How the elements are linked:
* | t b
w82 | w434 w657
w891 | w775 w890
w489 | w137 w749
w320 | w192 w173
w522 | w856 w329
w617 | w411 w34
w604 | w794 w550
w173 | w891 w320
w626 | w550 w794
w74 | w624 w325
w252 | w749 w137
w624 | w173 w192
w192 | w325 w624
w424 | w82 w360
w100 | w34 w411
w668 | w767 w873
w490 | w657 w434
w744 | w329 w856
w794 | w489 w626
w360 | w744 w424
w582 | w890 w775
w419 | w860 w58
w767 | w99 w472
w256 | w210 w740
w749 | w626 w489
w411 | w582 w100
w325 | w522 w74
w207 | w496 w75
w550 | w419 w604
w748 | w58 w860
w890 | w320 w891
w210 | w638 w561
w434 | w256 w490
w58 | w604 w419
w860 | w617 w748
w99 | w207 w700
w775 | w100 w582
w137 | w668 w252
w75 | w700 w207
w700 | w472 w99
w561 | w740 w210
w740 | w490 w256
w472 | w873 w767
w873 | w252 w668
w34 | w748 w617
w638 | w75 w496
w657 | w360 w82
w329 | w74 w522
w856 | w424 w744
w496 | w561 w638

In the rows, 168 means zero.

The rows follow the links: the fewer symbols apart two elements are, the more alike their rows tend to be.

Each row is also shifted at random along 3 hidden directions that mean nothing.

Some elements, each with a row of numbers:
w657 -> (226, 193, 217, 135, 194, 180, 132, 94, 181, 176, 199, 159, 168, 198, 214, 140, 102, 159, 210, 151, 169, 156, 146, 171)
w411 -> (146, 145, 179, 115, 138, 210, 197, 184, 144, 210, 169, 136, 187, 195, 106, 205, 107, 195, 173, 149, 227, 148, 138, 118)
w775 -> (210, 150, 107, 213, 193, 98, 252, 233, 112, 157, 148, 181, 188, 184, 188, 179, 183, 162, 176, 173, 112, 199, 230, 101)
w626 -> (140, 104, 149, 150, 159, 193, 204, 233, 202, 274, 170, 163, 151, 131, 138, 147, 135, 234, 204, 158, 181, 156, 205, 129)
w794 -> (103, 113, 146, 192, 129, 159, 272, 226, 134, 158, 142, 210, 190, 115, 108, 193, 225, 177, 141, 192, 187, 193, 175, 117)
w207 -> (157, 158, 227, 141, 138, 215, 181, 116, 183, 136, 186, 197, 163, 124, 148, 166, 155, 170, 176, 195, 230, 189, 107, 188)
w424 -> (184, 225, 189, 181, 189, 148, 121, 100, 142, 133, 160, 162, 176, 204, 197, 167, 213, 98, 178, 145, 147, 162, 149, 167)
w329 -> (264, 210, 161, 165, 209, 141, 129, 139, 171, 140, 186, 143, 150, 215, 234, 155, 116, 161, 197, 163, 127, 175, 178, 193)
w74 -> (182, 184, 164, 163, 201, 134, 174, 155, 146, 209, 181, 146, 226, 244, 223, 145, 119, 153, 137, 126, 107, 109, 209, 150)
w604 -> (137, 135, 122, 203, 146, 154, 229, 236, 146, 144, 144, 189, 152, 121, 118, 197, 233, 175, 162, 195, 180, 211, 181, 146)
w489 -> (127, 132, 153, 183, 137, 182, 206, 206, 164, 173, 145, 194, 141, 103, 107, 188, 230, 178, 189, 187, 207, 205, 156, 136)
w496 -> (151, 176, 232, 127, 150, 224, 125, 98, 206, 162, 192, 172, 161, 145, 160, 154, 144, 170, 172, 177, 221, 157, 104, 211)
w252 -> (192, 130, 131, 190, 179, 169, 171, 229, 223, 180, 170, 185, 107, 98, 178, 147, 168, 228, 200, 199, 157, 209, 201, 203)
w856 -> (170, 222, 195, 172, 167, 152, 152, 103, 119, 88, 166, 171, 213, 220, 185, 189, 191, 102, 121, 166, 158, 161, 132, 180)
w434 -> (154, 196, 186, 198, 188, 128, 178, 116, 142, 147, 165, 194, 211, 184, 209, 139, 221, 108, 146, 149, 109, 146, 181, 159)
w748 -> (130, 160, 100, 206, 160, 143, 161, 246, 161, 160, 143, 156, 159, 166, 144, 195, 228, 177, 127, 171, 150, 174, 206, 184)
w744 -> (265, 201, 180, 170, 192, 143, 184, 128, 157, 92, 192, 175, 181, 200, 237, 162, 93, 160, 170, 193, 137, 196, 160, 197)
w325 -> (179, 208, 198, 144, 160, 169, 153, 111, 115, 137, 163, 151, 198, 224, 155, 201, 166, 117, 171, 143, 193, 164, 124, 133)
w767 -> (55, 131, 221, 141, 115, 223, 209, 145, 177, 188, 176, 196, 214, 132, 113, 158, 183, 172, 96, 174, 218, 130, 128, 173)
w891 -> (199, 175, 109, 195, 196, 117, 179, 212, 140, 184, 156, 151, 182, 215, 198, 170, 170, 159, 166, 148, 103, 159, 229, 139)

Complete each set of four: the symbols that take the first to the second take the third to the fourth.
Answer with the element's name.
(157, 174, 174, 202, 204, 129, 170, 137, 169, 222, 161, 197, 185, 157, 212, 105, 234, 130, 192, 135, 100, 137, 218, 132)
to (210, 198, 185, 139, 153, 185, 151, 135, 127, 123, 163, 143, 157, 202, 137, 221, 140, 147, 203, 167, 224, 203, 108, 136)
as (228, 191, 119, 192, 206, 114, 153, 199, 146, 163, 163, 144, 165, 213, 213, 172, 153, 162, 177, 156, 111, 170, 216, 166)
to w561

(175, 188, 193, 122, 153, 193, 156, 134, 123, 187, 164, 136, 183, 220, 125, 205, 137, 146, 198, 134, 221, 158, 124, 104)
to (180, 191, 152, 209, 207, 136, 107, 154, 211, 169, 165, 183, 133, 144, 227, 120, 235, 151, 180, 162, 110, 166, 204, 219)
as (273, 184, 197, 150, 200, 156, 180, 101, 157, 159, 191, 174, 164, 184, 226, 146, 103, 156, 249, 165, 153, 186, 159, 130)
to w748

(227, 154, 229, 141, 177, 158, 262, 99, 130, 178, 199, 199, 220, 182, 207, 131, 90, 150, 208, 163, 157, 162, 154, 93)
to (177, 175, 185, 132, 135, 190, 189, 153, 120, 123, 169, 145, 189, 204, 122, 228, 117, 160, 153, 174, 224, 178, 112, 145)
as (146, 122, 139, 178, 156, 182, 197, 240, 214, 188, 177, 174, 147, 124, 161, 153, 144, 231, 143, 195, 161, 173, 199, 211)
to w775

(154, 157, 99, 209, 172, 123, 197, 248, 143, 167, 141, 164, 173, 174, 156, 189, 215, 169, 144, 167, 132, 174, 219, 149)
to (156, 133, 136, 196, 176, 161, 186, 222, 223, 171, 176, 190, 143, 114, 193, 137, 177, 213, 144, 204, 139, 177, 210, 225)
as (177, 132, 139, 207, 186, 145, 201, 210, 208, 177, 171, 205, 141, 106, 198, 128, 189, 201, 175, 197, 125, 192, 217, 195)
to w748

(192, 165, 166, 125, 144, 207, 146, 183, 164, 183, 167, 133, 135, 178, 114, 214, 115, 197, 214, 166, 239, 189, 126, 139)
to (216, 183, 86, 221, 183, 113, 155, 242, 156, 95, 147, 159, 133, 171, 179, 208, 204, 172, 153, 198, 129, 224, 205, 210)
as (201, 214, 183, 186, 198, 135, 125, 102, 147, 161, 158, 174, 161, 185, 206, 149, 229, 104, 217, 139, 135, 171, 171, 138)
to w657

(172, 160, 165, 208, 207, 129, 175, 155, 179, 219, 163, 199, 161, 137, 217, 106, 232, 144, 217, 144, 102, 158, 225, 133)
to (102, 176, 162, 160, 145, 227, 45, 183, 237, 172, 152, 143, 95, 126, 112, 192, 234, 190, 162, 174, 232, 176, 130, 253)
as (145, 183, 201, 139, 143, 174, 205, 123, 96, 145, 169, 158, 236, 228, 138, 208, 143, 129, 133, 148, 201, 142, 120, 115)
to w657

(73, 160, 108, 178, 179, 165, 89, 236, 191, 301, 134, 118, 157, 192, 130, 169, 246, 172, 165, 93, 148, 101, 228, 135)
to (183, 174, 173, 110, 152, 209, 124, 163, 155, 217, 161, 119, 142, 198, 111, 210, 126, 180, 234, 141, 237, 168, 127, 116)
as (198, 148, 141, 218, 192, 132, 200, 199, 201, 130, 174, 213, 142, 107, 218, 133, 201, 184, 167, 213, 117, 211, 213, 217)
to w561

(159, 171, 179, 132, 122, 197, 211, 173, 128, 99, 177, 155, 206, 204, 120, 231, 99, 180, 101, 199, 225, 180, 112, 178)
to (182, 205, 170, 211, 194, 127, 148, 129, 166, 102, 166, 198, 178, 161, 226, 143, 226, 119, 137, 180, 108, 175, 181, 216)
as (130, 159, 247, 126, 145, 214, 192, 92, 175, 187, 197, 184, 213, 170, 168, 135, 117, 162, 144, 156, 202, 124, 120, 164)
to w891

(228, 194, 206, 144, 193, 169, 145, 106, 171, 172, 196, 160, 182, 211, 225, 139, 99, 157, 193, 152, 149, 148, 159, 172)
to (146, 140, 186, 157, 143, 205, 174, 166, 185, 180, 156, 190, 121, 91, 111, 175, 216, 178, 230, 182, 233, 212, 133, 140)
as (123, 154, 110, 195, 161, 154, 164, 243, 167, 186, 137, 162, 146, 145, 126, 192, 240, 178, 161, 165, 164, 182, 197, 158)
to w329

(205, 222, 114, 184, 211, 140, 49, 195, 195, 179, 166, 108, 138, 233, 216, 171, 166, 169, 156, 143, 113, 143, 209, 229)
to (197, 171, 147, 218, 198, 133, 155, 177, 206, 137, 170, 198, 134, 118, 221, 127, 221, 166, 177, 194, 112, 195, 212, 220)
as (210, 191, 136, 188, 191, 116, 192, 182, 136, 119, 182, 163, 212, 227, 225, 169, 126, 159, 110, 174, 101, 156, 203, 196)
to w700

(191, 131, 154, 139, 142, 195, 215, 219, 164, 161, 173, 157, 145, 151, 119, 205, 104, 224, 192, 198, 226, 207, 145, 150)
to (161, 134, 148, 143, 145, 204, 171, 228, 198, 184, 176, 149, 142, 147, 125, 189, 113, 230, 173, 190, 216, 185, 158, 186)
as (197, 219, 192, 156, 172, 159, 120, 103, 129, 128, 161, 150, 177, 216, 169, 193, 184, 109, 188, 145, 180, 171, 126, 153)
to w325

(232, 203, 133, 183, 205, 126, 138, 179, 160, 152, 173, 140, 165, 222, 227, 169, 138, 160, 169, 161, 108, 164, 206, 187)
to (211, 179, 235, 129, 174, 197, 157, 89, 181, 168, 192, 176, 159, 158, 189, 144, 118, 162, 222, 173, 195, 176, 124, 160)
as (174, 130, 167, 129, 140, 200, 220, 200, 149, 198, 169, 154, 167, 166, 110, 200, 101, 208, 200, 170, 230, 181, 145, 105)
to w873

(171, 154, 226, 137, 143, 218, 174, 114, 186, 163, 179, 194, 142, 116, 144, 160, 159, 173, 220, 186, 232, 195, 107, 157)
to (191, 119, 140, 148, 159, 193, 177, 234, 206, 232, 168, 154, 110, 123, 136, 170, 129, 237, 241, 179, 204, 196, 182, 141)
as (146, 144, 220, 141, 139, 216, 184, 128, 186, 167, 176, 197, 151, 112, 129, 162, 178, 172, 201, 187, 235, 189, 116, 156)
to w419

